Below are the code and all the weights of a small trained network. Each question names an input and a class and asks about switching units off, where a switched-off unit gives its printed mean instead of its output.

import numpy as np


def w(rows, s, z=0):
    codes = np.array(rows[::2]) - 128.0
    scale = np.full(codes.shape[1], s)
    scale[-1] = z or s
    return codes * scale


def f(y):
    return y / 2 * (1 + np.tanh(0.7978845608 * (y + 0.044715 * y**3)))


def log_softmax(a):
    a = a - a.max(-1, keepdims=True)
    return a - np.log(np.exp(a).sum(-1, keepdims=True))


def net(x, mask):
    res = np.array(x, float).reshape(1, 3) / 4 @ E
    y = f(res @ A[0][:, :-1].T + A[0][:, -1])
    res = res + np.where(mask, y, B[0][:, -1]) @ B[0][:, :-1]
    return log_softmax(res[-1] @ U[:, :-1].T + U[:, -1])


A, B = {}, {}
E = w([
[147,106,234,196,203,126,172,177,145,115],'x0',
[137,128,60,88,249,137,152,100,154,164],'x1',
[138,2,84,158,121,113,94,200,148,157],'x2',
],0.0049)
A[0] = w([
[132,127,121,126,124,132,124,128,133,119,254],'N0',
[128,17,98,132,121,128,121,149,126,135,102],'N1',
[136,124,180,137,28,130,126,137,129,128,116],'N2',
[129,128,173,143,35,126,127,138,121,126,101],'N3',
[123,151,37,108,73,125,117,115,127,129,109],'N4',
[130,135,67,115,221,130,134,118,124,136,100],'N5',
[127,105,222,151,203,123,130,151,128,125,107],'N6',
[120,146,49,106,79,132,111,113,125,134,100],'N7',
[128,23,102,131,120,130,119,148,128,134,102],'N8',
[136,136,73,117,211,129,139,118,132,136,111],'N9',
[126,249,167,108,146,128,130,91,125,128,122],'N10',
[129,222,159,119,137,128,136,101,123,126,101],'N11',
[129,137,67,115,223,125,131,116,128,132,115],'N12',
[121,104,227,152,201,129,133,151,129,127,100],'N13',
[132,128,117,122,150,141,137,122,139,144,74],'N14',
[122,198,153,118,134,133,141,103,124,119,96],'N15',
[125,129,127,133,124,122,129,129,119,128,43],'N16',
[120,150,40,111,79,124,116,114,120,127,110],'N17',
[127,126,169,140,42,126,123,140,116,122,104],'N18',
[127,131,135,128,119,123,128,132,119,120,56],'N19',
[127,24,102,137,121,120,122,146,131,130,124],'N20',
],0.013,0.0061)
B[0] = w([
[24,122,127,161,131,31,254,114,92,163,254],'N0',
[143,160,99,148,137,130,113,157,139,102,212],'N1',
[86,111,144,120,134,114,105,117,138,81,209],'N2',
[107,108,144,116,130,128,90,126,145,82,195],'N3',
[171,121,142,126,125,133,182,109,140,106,221],'N4',
[105,110,152,119,120,126,84,127,141,80,217],'N5',
[166,121,135,118,110,127,189,100,137,100,217],'N6',
[176,124,139,120,123,142,161,113,143,106,206],'N7',
[144,159,99,144,135,132,109,154,140,106,204],'N8',
[100,112,148,120,121,121,93,125,134,92,211],'N9',
[123,155,85,164,138,110,140,167,132,111,255],'N10',
[148,146,97,145,136,132,108,158,139,107,204],'N11',
[87,109,151,125,120,114,100,122,136,84,228],'N12',
[175,121,134,115,119,132,181,95,140,97,217],'N13',
[144,125,135,122,128,150,93,129,139,110,115],'N14',
[151,144,107,138,134,141,103,152,137,111,178],'N15',
[157,127,133,124,127,150,95,134,143,113,96],'N16',
[167,123,140,123,124,131,178,109,136,106,216],'N17',
[110,113,148,119,130,126,91,124,140,89,190],'N18',
[150,125,130,124,129,148,98,132,143,116,100],'N19',
[123,159,100,152,138,119,135,153,128,113,216],'N20',
],0.037,0.0048)
U = w([
[141,208,16,179,173,121,117,210,136,125,102],'0',
[216,109,151,100,92,150,193,56,138,127,115],'1',
[54,75,183,101,124,117,56,119,145,96,122],'2',
[72,131,108,136,141,96,162,121,21,254,253],'3',
[169,128,120,97,129,186,93,128,127,139,99],'4',
[165,130,129,115,127,167,79,131,131,156,102],'5',
[158,127,123,103,130,202,102,130,129,149,95],'6',
],0.0098,0.0037)

Each question gives the input, the list of numbers given to net, and the class t.
The units are the neurons (one row each of A and B). Each row of codes is followed by its name. A weight is (code - 128) times the scale printed after its matrix; where a second scale follows, it is the last column's (A, B and U).
mask holds one flag per neuron, in row order. A switched-off neuron (its flag False) gives its mean, the last column of its row in B, instead of its output. The means were averaged over made-up inputs and are rounded, as every weight is.
A unit's drop is (log p(t) with every unit on - log p(t) with that unit switched off) / (log p(t) with every unit on - log p(t) with every unit switched off).
The circuit of an input: a set's keep is (log p(t) with only the set's units on - log p(t) with every unit switched off) / (log p(t) with every unit on - log p(t) with every unit switched off). Starting from the 12 units with the biggest drops (on a tie, the unit counted first), units are removed one at a time, each time the one whose removal leaves the highest keep (on an exact tie, the one counted first), for as long as the keep stays at least 0.8.
units of the circuit, in order: the units of the circuit, biggest drop first
top k neurons: the k neurons with the biggest drops, biggest first
drop when u is switched off: that unit's drop, to one decimal
input [2,-3,1], class 3: top 3 neurons : [N5 N12 N9]
input [-6,8,6], class 2: units of the circuit, in order : [N12]
input [5,2,1], class 1: top 2 neurons : [N13 N6]
input [-3,8,6], class 2: top 2 neurons : [N12 N5]
input [6,7,-2], class 2: top 3 neurons : [N12 N5 N9]
input [-5,-7,2], class 2: top 2 neurons : [N2 N3]
input [6,8,-2], class 2: top 3 neurons : [N12 N5 N9]
input [3,3,-3], class 3: top 2 neurons : [N1 N8]
input [3,1,-3], class 3: top 2 neurons : [N1 N8]
input [1,-8,-7], class 2: top 4 neurons : [N2 N3 N18 N20]
input [-5,4,4], class 1: top 4 neurons : [N10 N4 N17 N7]
input [6,-3,5], class 1: top 3 neurons : [N13 N6 N10]
input [-4,8,6], class 2: drop when N12 is switched off : 0.5
input [6,5,0], class 1: units of the circuit, in order : [N6]
input [5,1,3], class 1: drop when N13 is switched off : 0.2
input [6,4,5], class 1: drop when N6 is switched off : 1.6
